Each row is followed by its class.
[-5, 47, 4, 278, -39, 183, -25, -85, -265, 83, 58, -11, 30, -35, -4, -35, 4, 40]	Z
[-27, 45, 1, -70, 36, -94, -21, -4, -136, 29, 106, 26, 41, 0, -24, -65, 52, -2]	S
[-84, -86, 38, -320, 23, -174, 57, -5, 385, -220, -62, 10, -15, 45, -76, -34, -166, -85]	D
[-59, -36, 9, -118, 57, -38, 29, -88, 154, -131, 12, -6, -21, 26, -34, 4, 184, -23]	D
[-20, -102, 85, -580, 54, -172, 31, 365, 375, -204, -65, 18, -34, 149, -186, 42, -281, -61]	S
[12, 8, 23, 38, -29, -46, 2, -122, 44, 48, 13, -18, 29, 6, 28, -12, 61, -11]	W
[-99, -68, 43, -233, 18, -163, 46, 41, 415, -278, 2, -5, 5, 64, -164, -19, -112, -64]	A
[46, -25, 40, -96, -13, -2, -9, 75, 147, -17, 39, -15, 32, 79, -71, 68, 110, 16]	Z
[-286, -91, -45, -241, 93, -161, 67, -686, 769, -482, 51, -1, -28, 53, -205, -54, 57, -131]	D
[-89, -14, 3, -279, 1, -89, -11, -160, 105, -176, 33, -7, 35, 64, -56, -18, 102, -1]	S
[-11, 13, 26, 105, -9, 43, -11, -133, -218, 103, 19, -6, 24, -32, 91, -9, 153, 33]	Z
[-83, -61, 45, -270, 65, -180, 46, -92, 397, -114, 34, 10, -16, 41, -35, 33, 194, -71]	D
[-48, -29, 2, -100, 16, 97, -7, -65, -69, -33, 59, 5, -1, -4, -28, 5, 222, 27]	A
[-19, 46, -24, -5, 1, -29, -4, -302, -23, 40, 89, -5, -3, -31, 9, -53, 104, -26]	D
[-63, -11, 43, -24, -3, -95, 13, -38, 158, -73, 10, 29, 34, 19, -51, -49, -254, -19]	S
[-66, -49, 19, -195, 22, -86, 18, 31, 92, -197, 52, 5, 13, 37, -179, -47, -105, -19]	Z
[95, -29, 49, 227, 3, 28, 37, 176, 188, 44, 16, 46, -4, 22, -109, 50, 43, -47]	A
[-86, -8, 36, 83, 47, -65, 14, -217, -90, 5, 44, 26, 60, -37, -30, -31, 234, -18]	A
[10, 66, 16, 171, -4, 166, -17, -23, -113, 63, 3, -17, 2, 1, 15, 11, 122, 71]	Z
[4, -72, 74, -96, 6, -73, 10, 196, 246, -142, -51, -7, 23, 73, -130, -4, -132, -40]	Z
[90, -25, 34, -27, -82, -86, 3, 40, 66, 5, 37, -51, 67, -13, -37, 17, 144, -22]	A
[-14, 20, 1, 75, -15, -26, 1, -67, 23, 121, -9, -3, -1, 0, 81, 26, 7, 7]	W
[125, 3, 44, -103, -47, 130, -30, 364, -233, 57, -127, -16, 11, 102, 18, 18, -90, 49]	Z
[-81, -66, 44, -157, 39, -86, 27, -36, 144, -151, 22, 5, 64, 11, -59, -53, 100, -25]	S

Each row is followed by its class.
[-7, -80, -5, -185, 36, 165, 43, 23, -175, 55, -70, -5, -40, -124, 30, 64, 29, -46]	V
[65, 21, 49, -153, 40, 41, 77, 2, -68, 74, -66, 11, 24, 37, 8, 12, 19, 12]	R
[8, 105, 45, -134, 38, 75, 136, -15, -84, 2, -88, 43, 48, 101, 83, 29, 13, 23]	R
[90, -51, 72, -228, 53, -14, 168, 34, -139, -96, -5, 79, -14, 88, -40, 8, 22, 56]	R
[28, 31, -37, -75, 63, -36, 148, -37, 86, -22, 34, 50, -31, 70, -62, 26, 14, 20]	R
[-203, 22, 37, -144, -61, 149, -21, 69, -202, 32, -138, -10, 33, -158, -41, 12, 101, -17]	V
[55, -4, 40, 118, 95, 86, 55, -107, 51, -38, -99, 67, 25, 47, 30, -54, 0, 47]	R
[101, 85, 14, -148, 115, 53, 30, -6, -131, -61, -128, 0, 11, -150, 60, 44, 27, 106]	R
[151, -35, -7, -39, 2, -39, 4, -6, 20, -17, 19, 17, 39, -30, 44, 3, 3, 32]	R
[42, -24, -45, 3, -27, 4, -8, -27, -82, -45, -42, 42, 18, 43, -25, 17, 19, 63]	R
[103, -21, -1, -167, 79, 49, 87, -65, -22, -67, -104, 59, 24, 51, -16, 55, 60, 10]	R
